Here is a tiny trained network, its code and every weight. The questions are about switching its units off for an input and a class, where a switched-off unit gives its printed mean instead of its output.

import numpy as np


def w(rows, s, z=0):
    codes = np.array(rows[::2]) - 128.0
    scale = np.full(codes.shape[1], s)
    scale[-1] = z or s
    return codes * scale


def norm(h):
    return h / np.sqrt((h * h).mean(-1, keepdims=True) + 1e-5)


def f(y):
    return y / 2 * (1 + np.tanh(0.7978845608 * (y + 0.044715 * y**3)))


def log_softmax(a):
    a = a - a.max(-1, keepdims=True)
    return a - np.log(np.exp(a).sum(-1, keepdims=True))


def net(x, mask):
    res = np.array(x, float).reshape(1, 4) / 4 @ E
    u = 0
    for l in range(3):
        y = f(norm(res) @ A[l][:, :-1].T + A[l][:, -1])
        res = res + np.where(mask[u : u + 4], y, B[l][:, -1]) @ B[l][:, :-1]
        u += 4
    return log_softmax(norm(res)[-1] @ U[:, :-1].T + U[:, -1])


A, B = {}, {}
E = w([
[165,141,171,85,26,152,81,68],'x0',
[65,73,100,159,69,135,122,2],'x1',
[102,78,170,124,153,224,186,149],'x2',
[57,179,122,160,167,198,101,169],'x3',
],0.0054)
A[0] = w([
[173,70,91,146,136,81,163,107,37],'0.n0',
[255,196,181,137,170,115,111,150,120],'0.n1',
[204,153,230,76,78,135,157,166,5],'0.n2',
[156,155,133,154,160,64,180,215,21],'0.n3',
],0.0081,0.0016)
B[0] = w([
[36,28,175,165,162,63,76,192,172],'0.n0',
[119,118,131,82,183,149,58,68,255],'0.n1',
[71,70,37,16,95,106,190,146,240],'0.n2',
[221,179,187,254,19,170,139,182,229],'0.n3',
],0.0073,0.0051)
A[1] = w([
[83,73,130,189,51,139,193,74,117],'1.n0',
[159,81,173,109,123,184,214,124,224],'1.n1',
[142,157,147,80,1,108,221,117,2],'1.n2',
[60,178,146,170,121,62,181,90,150],'1.n3',
],0.0096,0.0028)
B[1] = w([
[164,250,116,166,89,131,116,166,254],'1.n0',
[79,134,161,162,208,197,169,78,254],'1.n1',
[92,165,227,241,157,150,102,120,196],'1.n2',
[95,139,171,2,107,80,195,192,180],'1.n3',
],0.0098,0.0045)
A[2] = w([
[2,141,175,116,42,62,173,74,166],'2.n0',
[109,188,113,188,117,177,212,159,8],'2.n1',
[157,30,125,174,121,110,110,105,77],'2.n2',
[101,191,52,183,71,62,122,163,199],'2.n3',
],0.0082,0.0015)
B[2] = w([
[142,145,123,151,246,181,224,127,254],'2.n0',
[162,11,165,168,115,151,68,204,250],'2.n1',
[162,2,89,144,137,6,43,123,127],'2.n2',
[30,39,96,58,182,37,185,13,238],'2.n3',
],0.0084,0.0053)
U = w([
[151,39,161,185,107,5,111,177,88],'0',
[32,87,108,73,188,93,238,33,216],'1',
[149,230,167,206,72,132,98,78,92],'2',
[130,120,72,8,53,103,68,80,74],'3',
[140,157,112,61,63,147,126,168,1],'4',
[116,97,177,202,178,229,158,161,199],'5',
],0.012,0.0035)

Each question gives the input, the list of numbers given to net, and the class t.
The units are the neurons (one row each of A and B). Each row of codes is followed by its name. A weight is (code - 128) times the scale printed after its matrix; where a second scale follows, it is the last column's (A, B and U).
mask holds one flag per neuron, layer by layer. A switched-off neuron (its flag False) gives its mean, the last column of its row in B, instead of its output. The means were averaged over made-up inputs and are rounded, as every weight is.
A unit's drop is (log p(t) with every unit on - log p(t) with that unit switched off) / (log p(t) with every unit on - log p(t) with every unit switched off).
The circuit of an input: a set's keep is (log p(t) with only the set's units on - log p(t) with every unit switched off) / (log p(t) with every unit on - log p(t) with every unit switched off). Starting from all 12 units, units are removed one at a time, each time the one whose removal leaves the highest keep (on an exact tie, the one counted first), for as long as the keep stays at least 0.8.
circuit, biggest first: the units of the circuit, biggest drop first
most important unit: the unit with the biggest drop
top k neurons: the k neurons with the biggest drops, biggest first
k most important neurons of layer l: the k neurons of layer l with the biggest drops, biggest first
input [6,4,-7,4], class 1: most important unit : 0.n3
input [-7,-8,-5,0], class 0: circuit, biggest first : 1.n1; 0.n3; 2.n3
input [6,-8,-2,-5], class 3: circuit, biggest first : 0.n1; 2.n0
input [-8,-4,-3,1], class 0: circuit, biggest first : 1.n1; 2.n0
input [2,3,0,8], class 1: circuit, biggest first : 1.n1; 2.n3
input [4,-3,-6,-8], class 3: top 2 neurons : 0.n1; 0.n3
input [4,-4,-2,-5], class 3: top 4 neurons : 0.n1; 2.n3; 1.n1; 1.n3
input [-1,-5,-8,5], class 2: top 3 neurons : 0.n2; 0.n1; 0.n3
input [2,-8,-3,-6], class 3: 2 most important neurons of layer 0 : 0.n1; 0.n2
input [5,-8,4,-6], class 1: top 4 neurons : 0.n1; 0.n2; 2.n1; 1.n0
input [7,8,5,-5], class 2: top 2 neurons : 1.n0; 0.n2
input [6,-1,-6,1], class 3: 3 most important neurons of layer 1 : 1.n1; 1.n3; 1.n0
input [1,8,5,-6], class 5: top 2 neurons : 1.n1; 2.n1
input [-4,-7,-6,-2], class 2: top 4 neurons : 0.n1; 2.n1; 0.n2; 0.n3
input [5,-6,8,-7], class 1: circuit, biggest first : 0.n2
input [-7,-3,-8,3], class 0: 2 most important neurons of layer 0 : 0.n3; 0.n2
input [6,-3,4,-2], class 1: 2 most important neurons of layer 0 : 0.n3; 0.n2
input [6,1,-4,6], class 1: 2 most important neurons of layer 0 : 0.n1; 0.n3
input [-4,-8,-5,3], class 2: top 2 neurons : 0.n1; 0.n2
input [-6,-8,-6,5], class 0: top neuron : 1.n1
input [6,-5,7,-4], class 1: top 2 neurons : 0.n3; 0.n2
input [8,1,-8,-6], class 1: top 3 neurons : 0.n3; 2.n0; 2.n1
input [6,1,-7,1], class 1: top 3 neurons : 0.n3; 1.n1; 0.n1
input [3,-3,4,-3], class 1: top 2 neurons : 0.n3; 0.n1
input [5,-8,3,-1], class 3: top 3 neurons : 0.n1; 2.n0; 2.n3
input [0,-8,-3,0], class 4: 2 most important neurons of layer 0 : 0.n1; 0.n2
input [-7,-1,-7,-5], class 0: most important unit : 0.n2
